Here is a tiny trained network, its code and every weight. The questions are about switching its units off for an input and a target symbol, where a switched-off unit gives its printed mean instead of its output.

import numpy as np


def w(rows, s, z=0):
    codes = np.array(rows[::2]) - 128.0
    scale = np.full(codes.shape[1], s)
    scale[-1] = z or s
    return codes * scale


def f(y):
    return np.maximum(y, 0)


def softmax(a):
    e = np.exp(a - a.max(-1, keepdims=True))
    return e / e.sum(-1, keepdims=True)


def log_softmax(a):
    a = a - a.max(-1, keepdims=True)
    return a - np.log(np.exp(a).sum(-1, keepdims=True))


def net(x, mask):
    ids = ['ΘΛΩγμπψ'.index(c) for c in x.split()]
    T = len(ids)
    res = E[ids] + P[:T]
    u = 0
    for l in range(3):
        q, k, v = (res @ M[l].T for M in (Q, K, V))
        z = softmax(np.where(np.tri(T) > 0, q @ k.T / 2**0.5, -1e9)) @ v
        res = res + np.where(mask[u], z, O[l][:, -1]) @ O[l][:, :-1]
        u += 1
        y = f(res @ A[l][:, :-1].T + A[l][:, -1])
        res = res + np.where(mask[u : u + 4], y, B[l][:, -1]) @ B[l][:, :-1]
        u += 4
    return log_softmax(res[-1] @ U[:, :-1].T + U[:, -1])


Q, K, V, O, A, B = {}, {}, {}, {}, {}, {}
E = w([
[115,111,108,94],'Θ',
[117,159,82,92],'Λ',
[10,139,179,127],'Ω',
[127,180,149,189],'γ',
[153,118,167,203],'μ',
[150,114,134,141],'π',
[99,167,152,147],'ψ',
],0.012)
P = w([
[145,108,66,133],'0',
[83,147,153,201],'1',
[123,174,159,90],'2',
[140,78,128,92],'3',
[6,158,106,156],'4',
[156,192,159,79],'5',
],0.015)
Q[0] = w([
[192,253,27,196],'L0H0',
[60,180,123,114],'L0H0',
],0.0061)
K[0] = w([
[83,250,115,219],'L0H0',
[146,147,83,115],'L0H0',
],0.011)
V[0] = w([
[1,131,111,132],'L0H0',
[119,79,173,132],'L0H0',
],0.008)
O[0] = w([
[2,60,179,59,254],'L0H0',
[181,99,183,174,93],'L0H0',
],0.0081,0.0022)
A[0] = w([
[133,168,108,97,226],'L0N0',
[144,138,151,11,12],'L0N1',
[146,2,10,45,71],'L0N2',
[232,21,100,183,249],'L0N3',
],0.007,0.0018)
B[0] = w([
[125,167,146,128,217],'L0N0',
[175,202,254,238,229],'L0N1',
[208,135,84,13,253],'L0N2',
[203,73,98,224,216],'L0N3',
],0.0078,0.0029)
Q[1] = w([
[108,254,206,76],'L1H0',
[48,39,123,114],'L1H0',
],0.0074)
K[1] = w([
[120,239,43,127],'L1H0',
[91,124,234,254],'L1H0',
],0.006)
V[1] = w([
[148,107,71,2],'L1H0',
[138,23,89,14],'L1H0',
],0.0054)
O[1] = w([
[64,52,254,64,254],'L1H0',
[88,28,234,114,245],'L1H0',
],0.0048,0.0022)
A[1] = w([
[52,36,115,1,252],'L1N0',
[191,114,25,209,168],'L1N1',
[51,163,211,111,79],'L1N2',
[170,49,93,142,56],'L1N3',
],0.0083,0.004)
B[1] = w([
[180,169,176,206,255],'L1N0',
[85,137,11,135,164],'L1N1',
[87,68,133,162,212],'L1N2',
[138,62,135,135,156],'L1N3',
],0.011,0.01)
Q[2] = w([
[120,255,126,46],'L2H0',
[71,74,216,60],'L2H0',
],0.0086)
K[2] = w([
[95,176,97,191],'L2H0',
[145,108,152,254],'L2H0',
],0.011)
V[2] = w([
[216,31,76,32],'L2H0',
[164,254,40,105],'L2H0',
],0.007)
O[2] = w([
[70,55,254,167,123],'L2H0',
[124,171,208,46,2],'L2H0',
],0.0086,0.0045)
A[2] = w([
[131,197,134,146,224],'L2N0',
[127,92,253,155,3],'L2N1',
[60,114,77,174,15],'L2N2',
[44,198,127,119,84],'L2N3',
],0.011,0.0046)
B[2] = w([
[74,125,187,124,186],'L2N0',
[141,79,55,63,251],'L2N1',
[223,162,154,152,203],'L2N2',
[198,2,123,76,184],'L2N3',
],0.0083,0.012)
U = w([
[27,26,88,155,127],'Θ',
[109,147,205,250,120],'Λ',
[153,147,31,137,75],'Ω',
[228,198,211,120,112],'γ',
[254,99,152,68,54],'μ',
[107,174,187,140,254],'π',
[119,140,53,77,168],'ψ',
],0.0067,0.0051)

Each question gives the input, a string of symbols that net reads in full, and the target symbol t.
The units are the heads (2 rows each of Q, K, V and O) and the neurons (one row each of A and B). Each row of codes is followed by its name. A weight is (code - 128) times the scale printed after its matrix; where a second scale follows, it is the last column's (O, A, B and U).
mask holds one flag per unit, layer by layer, with each layer's heads first. A switched-off unit (its flag False) gives its mean, the last column of its rows in O or B, instead of its output. The means were averaged over made-up inputs and are rounded, as every weight is.
A unit's drop is (log p(t) with every unit on - log p(t) with that unit switched off) / (log p(t) with every unit on - log p(t) with every unit switched off).
The circuit of an input: a set's keep is (log p(t) with only the set's units on - log p(t) with every unit switched off) / (log p(t) with every unit on - log p(t) with every unit switched off). Starting from the 12 units with the biggest drops (on a tie, the unit counted first), units are removed one at a time, each time the one whose removal leaves the highest keep (on an exact tie, the one counted first), for as long as the keep stays at least 0.8.
units of the circuit, in order: the units of the circuit, biggest drop first
top k neurons: the k neurons with the biggest drops, biggest first
top k neurons in layer l: the k neurons of layer l with the biggest drops, biggest first
input μ μ Λ μ Λ, target ψ: units of the circuit, in order	(L1H0; L2H0)
input Θ Ω ψ, target Θ: units of the circuit, in order	(L1H0; L2N1; L0N2; L1N2)
input Θ Θ ψ Λ, target γ: top neuron in layer 1	(L1N0)
input Θ μ Λ, target Θ: top 2 neurons in layer 0	(L0N2; L0N1)
input Θ μ γ, target Θ: units of the circuit, in order	(L0N2; L1H0; L2N1; L1N2)
input Θ Θ Λ, target Θ: top 3 neurons	(L0N2; L1N0; L0N1)
input Λ μ Θ π, target Θ: units of the circuit, in order	(L0N3; L2H0; L0H0; L1N0)
input ψ Θ Ω Θ Λ, target Λ: top 3 neurons in layer 1	(L1N0; L1N2; L1N1)
input Θ Θ Ω π Θ, target Λ: units of the circuit, in order	(L2N1; L1N0)
input Λ Θ Θ ψ Ω μ, target Λ: top 3 neurons	(L2N1; L0N2; L1N2)
input Λ Θ Θ γ Ω γ, target Λ: top 2 neurons in layer 0	(L0N2; L0N1)
input Θ μ Ω Θ Θ, target ψ: units of the circuit, in order	(L1H0; L2H0; L1N0)
input Ω Θ Θ Ω Θ Θ, target Ω: units of the circuit, in order	(L2H0; L1N0; L0H0)
input γ Λ μ Λ Θ, target π: units of the circuit, in order	(L2N1; L2H0; L1H0; L1N2)
input Λ Θ Θ Λ γ π, target Λ: top 3 neurons	(L0N2; L1N2; L2N1)
input Θ Λ ψ Θ Θ γ, target Θ: top neuron	(L1N0)
input Θ π μ γ Λ π, target Θ: top 2 neurons in layer 2	(L2N1; L2N2)
input Ω Θ Θ Θ γ ψ, target Ω: top 2 neurons in layer 1	(L1N0; L1N2)
input μ Ω ψ, target μ: top 2 neurons in layer 2	(L2N3; L2N1)
input Θ π Ω, target Θ: top 2 neurons	(L1N0; L2N1)
input Ω π Θ μ, target Ω: top neuron in layer 0	(L0N3)
input Θ Θ Θ μ Ω, target Λ: top 2 neurons	(L2N2; L2N1)
input μ Θ Λ, target μ: top 3 neurons	(L1N1; L2N3; L0N3)
input Θ Θ Ω Ω, target Λ: top 2 neurons	(L2N3; L1N0)
